Here is a tiny trained network, its code and every weight. The questions are about switching its units off for an input and a class, where a switched-off unit gives its printed mean instead of its output.

import numpy as np


def w(rows, s, z=0):
    codes = np.array(rows[::2]) - 128.0
    scale = np.full(codes.shape[1], s)
    scale[-1] = z or s
    return codes * scale


def f(y):
    return np.maximum(y, 0)


def log_softmax(a):
    a = a - a.max(-1, keepdims=True)
    return a - np.log(np.exp(a).sum(-1, keepdims=True))


def net(x, mask):
    res = np.array(x, float).reshape(1, 4) / 4 @ E
    y = f(res @ A[0][:, :-1].T + A[0][:, -1])
    res = res + np.where(mask, y, B[0][:, -1]) @ B[0][:, :-1]
    return log_softmax(res[-1] @ U[:, :-1].T + U[:, -1])


A, B = {}, {}
E = w([
[148,182,192,61,96,192,100],'x0',
[119,153,179,93,254,102,117],'x1',
[149,146,117,143,138,133,77],'x2',
[136,142,177,96,63,51,160],'x3',
],0.011)
A[0] = w([
[151,145,190,149,68,2,72,161],'n0',
[154,148,66,196,71,236,149,4],'n1',
[242,98,215,89,58,21,157,131],'n2',
[121,123,160,123,104,153,71,30],'n3',
[101,139,118,25,201,85,128,107],'n4',
[134,104,58,148,163,31,161,96],'n5',
[155,81,54,86,122,65,91,82],'n6',
[161,195,131,246,144,185,33,191],'n7',
[139,153,79,150,27,182,134,31],'n8',
[219,153,38,129,28,144,147,14],'n9',
[129,210,195,21,70,218,90,131],'n10',
[135,149,146,80,221,102,122,76],'n11',
],0.0079,0.003)
B[0] = w([
[179,70,26,119,162,224,146,203],'n0',
[181,185,122,171,132,159,137,185],'n1',
[184,91,73,206,159,177,198,225],'n2',
[58,90,107,80,163,195,87,147],'n3',
[164,205,160,141,61,176,59,193],'n4',
[78,105,134,112,86,111,28,196],'n5',
[86,122,155,152,34,89,49,154],'n6',
[120,105,54,60,129,242,208,202],'n7',
[166,220,241,218,140,99,92,191],'n8',
[158,190,193,122,11,109,93,192],'n9',
[1,35,101,139,201,99,66,254],'n10',
[195,222,175,144,126,125,118,198],'n11',
],0.0075,0.0098)
U = w([
[210,234,254,185,118,128,109,38],'0',
[172,61,68,180,166,209,195,255],'1',
[4,10,124,173,126,105,73,109],'2',
[126,115,83,138,115,184,172,192],'3',
],0.0059,0.0017)

Each question gives the input, the list of numbers given to net, and the class t.
The units are the neurons (one row each of A and B). Each row of codes is followed by its name. A weight is (code - 128) times the scale printed after its matrix; where a second scale follows, it is the last column's (A, B and U).
mask holds one flag per neuron, in row order. A switched-off neuron (its flag False) gives its mean, the last column of its row in B, instead of its output. The means were averaged over made-up inputs and are rounded, as every weight is.
A unit's drop is (log p(t) with every unit on - log p(t) with that unit switched off) / (log p(t) with every unit on - log p(t) with every unit switched off).
The circuit of an input: a set's keep is (log p(t) with only the set's units on - log p(t) with every unit switched off) / (log p(t) with every unit on - log p(t) with every unit switched off). Starting from all 12 units, units are removed one at a time, each time the one whose removal leaves the highest keep (on an exact tie, the one counted first), for as long as the keep stays at least 0.8.
circuit, biggest first: the units of the circuit, biggest drop first
unit that matters most: the unit with the biggest drop
top k neurons: the k neurons with the biggest drops, biggest first
drop of u: that unit's drop, to one decimal
input [8,5,1,3], class 2: unit that matters most => n10
input [8,-7,1,-3], class 2: top 3 neurons => [n10 n11 n3]
input [-5,-8,-1,-6], class 0: circuit, biggest first => [n8 n9]
input [8,6,7,-5], class 2: top 2 neurons => [n10 n2]
input [-2,6,7,7], class 1: top 3 neurons => [n0 n2 n8]
input [-7,-3,-6,-4], class 2: circuit, biggest first => [n5 n2]
input [-7,0,4,8], class 1: top 3 neurons => [n0 n2 n10]
input [-3,-3,-2,7], class 1: top 3 neurons => [n2 n0 n10]
input [-8,8,1,-4], class 0: top 3 neurons => [n11 n10 n4]
input [1,1,-5,5], class 1: circuit, biggest first => [n2 n0]
input [-8,-8,-4,8], class 0: top 2 neurons => [n9 n8]
input [7,-3,3,7], class 1: top 3 neurons => [n2 n0 n5]
input [-6,6,-6,-6], class 0: top 3 neurons => [n10 n11 n4]
input [8,2,-1,0], class 2: circuit, biggest first => [n10]
input [6,5,0,-3], class 2: top 2 neurons => [n10 n8]
input [8,3,8,-6], class 2: top 3 neurons => [n10 n2 n0]
input [-4,8,0,-8], class 0: top 3 neurons => [n11 n4 n10]
input [5,5,5,7], class 1: drop of n2 => 0.3
input [-5,-7,2,-4], class 0: drop of n8 => 0.2
input [8,-7,-8,7], class 2: drop of n5 => -0.2
input [3,-2,-1,7], class 1: drop of n2 => 0.4
input [3,-4,-4,6], class 1: unit that matters most => n2
